Each row has a hidden trait or not; one of two labels after the row says which. A new part has a new trait and new labels.
[ 3.88  1.90  1.76  0.44  0.39 -0.95 -0.70 -0.43 -0.19 -0.09 -5.08  0.00
 -2.25  0.05 -0.14  2.11 -6.16  0.03  4.96  2.34 -2.10  0.62  0.64 -0.22
 -0.09  4.12 -2.38  0.28 -2.42] : z273
[ 3.53  0.34  0.65 -1.67 -0.78 -1.06  0.12  0.35 -0.83  0.52 -5.84 -0.13
 -1.37  0.35 -0.11  1.11 -4.96 -0.32  1.31  1.79 -1.24 -0.13 -0.50  0.29
 -1.41  4.10 -3.77  0.39 -3.22] : z273
[ 0.27 -0.50 -1.89 -1.78 -1.40 -0.11  2.03 -0.72 -0.92  0.82  4.86 -0.01
  0.62  0.61 -0.22  0.52 -7.91  2.05  4.75 -0.13  1.07 -0.59 -1.13  0.25
 -1.97 -2.00 -1.48 -1.40  0.21] : z273
[-0.90 -1.88 -1.69  0.49 -2.21 -0.89  0.07  0.35 -0.03 -0.17 -3.08 -0.66
 -0.97  0.53 -0.11  1.52  1.40 -1.60  4.39  0.65 -1.68 -1.00  5.30  0.18
  1.44  1.08  2.99 -0.43 -1.41] : z273
[ 1.27  1.95 -1.09 -2.52 -1.96 -2.24  5.32  2.44 -0.51 -0.05  3.06  0.19
  0.91 -2.13 -0.34  0.71 -9.99 -1.70 -1.58  2.92  0.28 -2.24  2.48  0.59
  0.28 -4.10 -0.39  1.26  3.17] : z592
[-1.70  1.07 -2.12  3.08 -1.62 -0.06 -3.01 -2.72  0.51 -0.53  4.81 -0.50
  0.82  1.10  0.14  0.48 -5.23  0.44  6.36  5.91 -2.97  1.28 -3.88 -0.74
  0.77 -2.05  0.82 -0.89  0.94] : z273
[-1.08 -1.98 -1.23 -1.28 -2.24 -2.48  0.17 -2.51  0.03  0.32  5.40 -1.01
 -0.48  0.85  0.04 -0.85 -0.93 -2.66  5.36  0.92 -1.85  0.44  8.31  0.09
 -0.15  0.08 -0.66 -0.37  0.56] : z273
[-0.46 -0.84 -1.50 -0.58 -1.92 -0.94 -0.35 -0.85 -0.17 -0.16 -1.29 -0.65
  1.24 -0.59  0.07  3.65 -0.59 -1.26  6.22  0.98 -2.06 -0.39  8.15 -0.07
  0.82  0.61  2.84 -0.32 -0.38] : z273
[ 2.96 -0.39 -1.18 -0.84 -1.55 -5.59 -0.90  0.73 -1.65  0.30  0.16 -0.55
 -0.72 -1.63 -0.23  0.04 -6.88  0.42  2.35  1.39 -0.72  0.51 -0.15  0.35
 -1.17  3.44 -3.87  0.42 -1.87] : z273
[-1.37 -0.45 -0.36  1.15 -1.02  1.38 -2.69 -1.07 -0.09  0.05  1.32 -0.11
 -0.45  1.10 -0.06  1.86 -4.85  1.06  6.31 -0.41 -0.50 -0.22 -7.05 -0.49
 -0.02 -0.91  3.03 -0.79 -0.83] : z273
[-0.27 -1.72 -1.83  0.72 -1.35 -1.08 -4.06 -0.33 -0.71  0.62  3.69 -0.41
  1.49  0.14  0.01  1.72 -6.09  2.59  6.72 -0.13 -0.84  1.29 -6.04  0.06
 -0.35 -1.39  0.52 -0.66 -1.55] : z273
[-1.37 -2.53 -1.18 -1.59 -1.44  0.21 -2.56 -0.47 -0.37  0.90  4.32 -0.94
 -0.48 -0.12  0.19 -1.30  0.97 -1.85  4.56  1.53 -1.09 -0.65  7.71  0.05
 -0.25  0.96 -0.76 -0.06  0.42] : z273
[-0.42 -0.33  0.68 -4.57 -1.28 -1.83  3.37  0.13 -1.16  0.28  7.44  0.19
 -0.57 -0.21  0.06 -1.64 -7.83 -2.67  0.11  4.76  0.43 -0.80  4.45  0.18
 -0.58 -2.03 -1.15  0.79  2.08] : z592
[-1.39 -2.96 -0.27  0.32 -0.37  0.80 -2.65 -2.71 -0.10  0.58  6.44  0.20
 -1.09  1.92  0.15  2.36 -6.03  1.03  5.33  1.09 -0.38  1.08 -4.77 -0.61
 -1.18  0.12 -1.59 -0.90  0.00] : z273
[ 0.20  3.55 -1.58  0.70 -2.12 -2.10  0.60  0.77 -0.92 -0.94  4.35 -0.47
  0.23 -1.89 -0.35 -1.84 -9.93 -2.52  0.53  5.35 -1.76  0.07  2.64 -0.24
  1.39 -3.61  1.15  1.60  2.07] : z592
[-1.91 -2.58 -0.51 -1.69 -1.46  1.06 -0.44 -2.03  0.78  0.45  0.27 -0.38
 -1.41  2.46  0.32  0.85  1.27 -2.09  4.46  0.74 -0.49 -0.34  9.39  0.27
  0.08  1.65  0.46 -0.49 -0.10] : z273
[-0.63  2.65  1.28 -1.36  2.09  0.92  1.13 -0.07 -0.15 -0.49 -0.85  0.35
 -1.90  0.95 -0.17  1.89 -6.91 -3.06  3.28  4.93  0.39 -0.75  0.97 -0.06
  0.82 -2.37 -0.24  0.92  3.18] : z592

Part 2:
[-0.13  0.09 -0.93  0.36  0.27  0.25 -1.13  0.66  3.53  0.46 -1.78 -0.36
 -0.29 -0.69 -1.26  1.31 -0.09  0.79  2.58 -0.10 -0.38  0.09  1.00  0.04
  1.41 -1.27 -1.19 -4.96  0.88 -0.07 -0.22  0.93  0.85 -0.28 -1.92 -0.38
 -0.86  1.04 -0.09 -9.46 -0.55 -0.11  0.71] : T
[ 0.00  0.16 -0.50 -1.05  0.36  0.34  0.02  0.63  3.67  0.10 -1.54 -0.22
 -0.22 -0.26 -1.09  1.55  0.28  0.09  3.02 -0.17 -0.45 -0.31  0.55 -0.32
  1.24 -1.47 -1.02 -5.31  0.89 -0.08 -0.14 -0.26  0.75 -0.31 -1.76 -0.02
 -1.18  0.64 -0.13 -7.54 -0.95  0.16 -0.61] : T
[ 0.11 -0.21 -0.72  0.08 -0.11  0.18  0.23  0.13  2.73  0.29 -1.88 -1.14
 -0.21 -0.35 -1.25  0.70 -0.12  0.11  3.30 -0.27 -0.74 -0.32  0.63 -0.11
  1.99 -0.66 -0.73 -4.16  0.88 -0.14 -0.20 -0.39  0.65 -0.30 -1.33 -0.59
 -0.57  0.43  0.15 -8.32  0.03  0.16 -2.62] : U
[ 0.05 -0.14 -0.62 -0.20 -0.12  0.18  0.51  0.14  3.31  0.06 -1.76 -0.38
 -0.26 -0.33 -1.03  0.83 -0.14 -0.17  3.52 -0.21 -0.66 -0.53  0.20 -0.21
  2.09 -0.67 -0.72 -3.78  0.93 -0.15 -0.18 -1.07  0.51 -0.24 -1.19 -0.50
 -1.25  0.41  0.16 -8.78 -0.02  0.30 -2.88] : U
[-0.03 -0.18 -0.96  0.47 -0.06  0.36 -0.54  0.10  2.77  0.73 -1.89 -1.15
 -0.10 -0.44 -1.66  0.78 -0.26  0.49  2.81 -0.24 -0.76 -0.18  1.04  0.04
  1.64 -0.91 -0.81 -4.55  0.89 -0.17 -0.26  0.89  0.71 -0.38 -1.78 -0.36
 -0.57  0.88  0.00 -8.18  0.07  0.11 -0.85] : U
[-0.08 -0.17 -0.88  0.84 -0.03  0.38 -0.24  0.04  2.91  0.53 -1.85 -0.95
 -0.11 -0.25 -1.30  0.88 -0.25  0.29  3.13 -0.27 -0.76 -0.15  0.61  0.06
  1.74 -0.88 -0.80 -3.38  0.74 -0.16 -0.20 -0.05  0.66 -0.30 -1.50 -0.39
 -0.57  0.56  0.27 -9.11 -0.01  0.24 -1.73] : U
[-0.07 -0.20 -1.21  1.38 -0.03  0.51 -1.25  0.09  2.37  1.01 -2.17 -1.79
 -0.09 -0.40 -1.89  0.87 -0.40  1.05  1.91 -0.23 -0.89  0.13  1.62  0.26
  1.30 -1.25 -0.94 -5.06  0.75 -0.19 -0.22  1.42  0.75 -0.42 -1.87 -0.38
  0.11  0.98  0.18 -8.63 -0.05 -0.07 -0.17] : U
[-0.27 -0.20 -1.55  2.48 -0.13  0.61 -2.03  0.05  2.01  1.25 -2.07 -1.68
  0.10 -0.67 -2.00  0.81 -0.60  1.79  1.99 -0.10 -0.76  0.42  1.96  0.63
  0.63 -1.37 -0.91 -4.85  0.58 -0.25 -0.22  2.69  0.77 -0.47 -2.30 -0.50
  0.79  1.06  0.38 -9.37 -0.12 -0.12  0.98] : U
[-0.05 -0.17 -0.84  0.38 -0.02  0.48 -0.31 -0.02  3.04  0.49 -1.93 -1.33
 -0.26 -0.20 -1.31  0.90 -0.29  0.17  2.87 -0.30 -0.74 -0.23  0.56 -0.08
  1.89 -1.03 -0.89 -3.92  0.81 -0.18 -0.15 -0.31  0.46 -0.22 -1.40 -0.37
 -1.02  0.70  0.25 -8.34 -0.09  0.19 -1.83] : U
[ 0.02  0.15 -0.31 -1.53  0.27  0.43  0.48  0.71  3.48 -0.13 -1.29 -0.47
 -0.31  0.39 -1.08  1.54  0.37  0.06  2.66 -0.10 -0.53 -0.56  0.26 -0.36
  1.57 -1.53 -1.08 -4.54  1.29 -0.03 -0.08 -0.23  0.44 -0.30 -1.23  0.20
 -1.24  0.51 -0.07 -7.73 -0.73  0.20 -1.57] : T
[ 0.06 -0.19 -0.95  0.85 -0.07  0.38 -0.76  0.30  2.64  0.67 -2.07 -1.52
 -0.17 -0.17 -1.62  0.72 -0.32  0.77  2.66 -0.24 -0.78  0.01  1.41  0.11
  1.74 -0.99 -0.84 -4.36  0.60 -0.19 -0.18  0.61  0.76 -0.45 -1.64 -0.42
 -0.05  0.79  0.15 -8.51 -0.03  0.01 -0.63] : U
[ 0.04 -0.20 -0.64 -0.24  0.00  0.32  0.39  0.07  3.18  0.39 -1.72 -1.01
 -0.28 -0.14 -1.22  0.87 -0.17 -0.30  3.25 -0.36 -0.71 -0.48  0.44 -0.24
  2.20 -0.71 -0.90 -4.03  0.96 -0.11 -0.22 -0.68  0.52 -0.29 -1.32 -0.32
 -1.20  0.61  0.04 -7.14  0.07  0.27 -2.23] : U
[-0.09 -0.19 -1.15  1.15 -0.08  0.51 -0.76  0.00  2.63  0.67 -1.99 -1.51
 -0.21 -0.47 -1.57  1.09 -0.43  0.82  2.87 -0.23 -0.71 -0.25  1.25  0.12
  1.56 -1.16 -1.01 -4.43  0.75 -0.19 -0.20  0.77  0.44 -0.29 -1.87 -0.42
 -0.75  0.98  0.16 -7.92 -0.13  0.00 -0.57] : U
[ 0.12 -0.17 -0.64 -0.15 -0.13  0.19  0.63  0.04  3.14  0.02 -1.79 -1.00
 -0.38 -0.39 -1.22  0.95 -0.13 -0.17  3.74 -0.24 -0.58 -0.69  0.21 -0.29
  1.98 -0.71 -0.82 -4.18  0.98 -0.15 -0.20 -1.11  0.41 -0.25 -1.28 -0.45
 -1.41  0.52  0.10 -7.58 -0.05  0.17 -2.86] : U
